Here is a tiny trained network, its code and every weight. The questions are about switching its units off for an input and a class, where a switched-off unit gives its printed mean instead of its output.

import numpy as np


def w(rows, s, z=0):
    codes = np.array(rows[::2]) - 128.0
    scale = np.full(codes.shape[1], s)
    scale[-1] = z or s
    return codes * scale


def f(y):
    return y / 2 * (1 + np.tanh(0.7978845608 * (y + 0.044715 * y**3)))


def log_softmax(a):
    a = a - a.max(-1, keepdims=True)
    return a - np.log(np.exp(a).sum(-1, keepdims=True))


def net(x, mask):
    res = np.array(x, float).reshape(1, 4) / 4 @ E
    y = f(res @ A[0][:, :-1].T + A[0][:, -1])
    res = res + np.where(mask, y, B[0][:, -1]) @ B[0][:, :-1]
    return log_softmax(res[-1] @ U[:, :-1].T + U[:, -1])


A, B = {}, {}
E = w([
[63,83,100,15,213],'x0',
[178,219,87,126,199],'x1',
[245,34,123,123,129],'x2',
[115,91,14,192,103],'x3',
],0.012)
A[0] = w([
[179,198,76,129,223,251],'n0',
[167,193,127,190,57,104],'n1',
[96,99,38,201,168,135],'n2',
[45,115,101,40,139,71],'n3',
[75,61,155,72,160,58],'n4',
[185,81,87,136,169,100],'n5',
[62,172,121,149,96,159],'n6',
[103,125,92,82,174,52],'n7',
[95,220,98,135,169,146],'n8',
[76,82,30,166,80,99],'n9',
[93,122,95,58,125,34],'n10',
[187,196,99,160,186,113],'n11',
[111,205,145,182,110,53],'n12',
[136,150,240,89,144,100],'n13',
[103,112,95,187,155,33],'n14',
[50,193,98,80,121,134],'n15',
[111,148,159,145,38,216],'n16',
[255,110,125,103,100,135],'n17',
[128,117,51,53,174,27],'n18',
[117,82,177,136,78,231],'n19',
[77,159,93,118,86,124],'n20',
[40,49,175,167,97,227],'n21',
[64,171,126,171,148,64],'n22',
],0.013,0.0031)
B[0] = w([
[89,36,127,137,158,249],'n0',
[98,129,143,130,59,247],'n1',
[128,123,189,188,156,205],'n2',
[122,115,140,129,102,239],'n3',
[114,102,153,128,83,227],'n4',
[214,152,177,73,127,199],'n5',
[178,102,155,94,136,196],'n6',
[75,158,137,132,79,190],'n7',
[139,96,161,105,123,215],'n8',
[141,131,148,173,149,225],'n9',
[110,177,131,135,87,185],'n10',
[79,65,66,128,122,219],'n11',
[119,133,159,108,110,201],'n12',
[144,150,174,248,179,230],'n13',
[140,172,188,159,133,153],'n14',
[137,128,150,94,153,222],'n15',
[95,117,101,95,108,214],'n16',
[151,119,145,93,101,253],'n17',
[113,154,148,140,57,211],'n18',
[112,78,138,121,132,212],'n19',
[170,133,159,92,148,173],'n20',
[121,63,113,105,174,245],'n21',
[171,139,131,80,131,183],'n22',
],0.012,0.013)
U = w([
[70,62,116,92,124,180],'0',
[132,160,195,177,132,181],'1',
[80,156,145,89,8,106],'2',
[178,148,174,28,106,72],'3',
[86,102,111,98,129,254],'4',
[81,158,100,129,107,45],'5',
[145,213,87,70,154,46],'6',
],0.013,0.0046)

Each question gives the input, the list of numbers given to net, and the class t.
The units are the neurons (one row each of A and B). Each row of codes is followed by its name. A weight is (code - 128) times the scale printed after its matrix; where a second scale follows, it is the last column's (A, B and U).
mask holds one flag per neuron, in row order. A switched-off neuron (its flag False) gives its mean, the last column of its row in B, instead of its output. The means were averaged over made-up inputs and are rounded, as every weight is.
A unit's drop is (log p(t) with every unit on - log p(t) with that unit switched off) / (log p(t) with every unit on - log p(t) with every unit switched off).
The circuit of an input: a set's keep is (log p(t) with only the set's units on - log p(t) with every unit switched off) / (log p(t) with every unit on - log p(t) with every unit switched off). Starting from the 12 units with the biggest drops (on a tie, the unit counted first), units are removed one at a time, each time the one whose removal leaves the highest keep (on an exact tie, the one counted first), for as long as the keep stays at least 0.8.
units of the circuit, in order: the units of the circuit, biggest drop first
unit that matters most: the unit with the biggest drop
top k neurons: the k neurons with the biggest drops, biggest first
drop when u is switched off: that unit's drop, to one decimal
input [3,5,0,-4], class 0: units of the circuit, in order => [n0]
input [5,-1,-3,5], class 1: top 3 neurons => [n2, n9, n1]
input [8,3,-8,5], class 2: top 2 neurons => [n7, n18]
input [8,-3,8,-6], class 2: units of the circuit, in order => [n4, n18]
input [8,-5,8,3], class 2: top 2 neurons => [n18, n4]
input [2,-7,-8,2], class 3: units of the circuit, in order => [n20, n6]
input [4,-1,6,-1], class 3: top 2 neurons => [n5, n1]
input [-5,5,0,-3], class 0: top 3 neurons => [n0, n11, n18]
input [-2,2,4,2], class 3: top 4 neurons => [n5, n13, n17, n21]
input [-7,5,-2,2], class 2: top 3 neurons => [n1, n21, n12]
input [7,-7,8,-4], class 3: top 3 neurons => [n5, n0, n11]
input [-5,7,5,4], class 0: top 2 neurons => [n11, n0]
input [5,7,-8,2], class 3: top 2 neurons => [n22, n15]
input [-7,4,-6,-2], class 2: unit that matters most => n1
input [-3,5,5,-6], class 1: top 3 neurons => [n13, n21, n16]
input [-7,-5,-2,7], class 1: top 3 neurons => [n9, n2, n14]
input [7,8,3,-8], class 0: top 2 neurons => [n0, n11]
input [-1,-7,-5,1], class 0: top 2 neurons => [n21, n5]
input [8,-7,-6,4], class 2: drop when n3 is switched off => 0.2
input [1,-8,-5,-4], class 0: drop when n21 is switched off => 0.2
input [-8,5,-4,-4], class 2: unit that matters most => n1
input [-3,4,8,6], class 3: drop when n17 is switched off => 1.2
input [4,-4,-3,-5], class 1: drop when n15 is switched off => 0.0
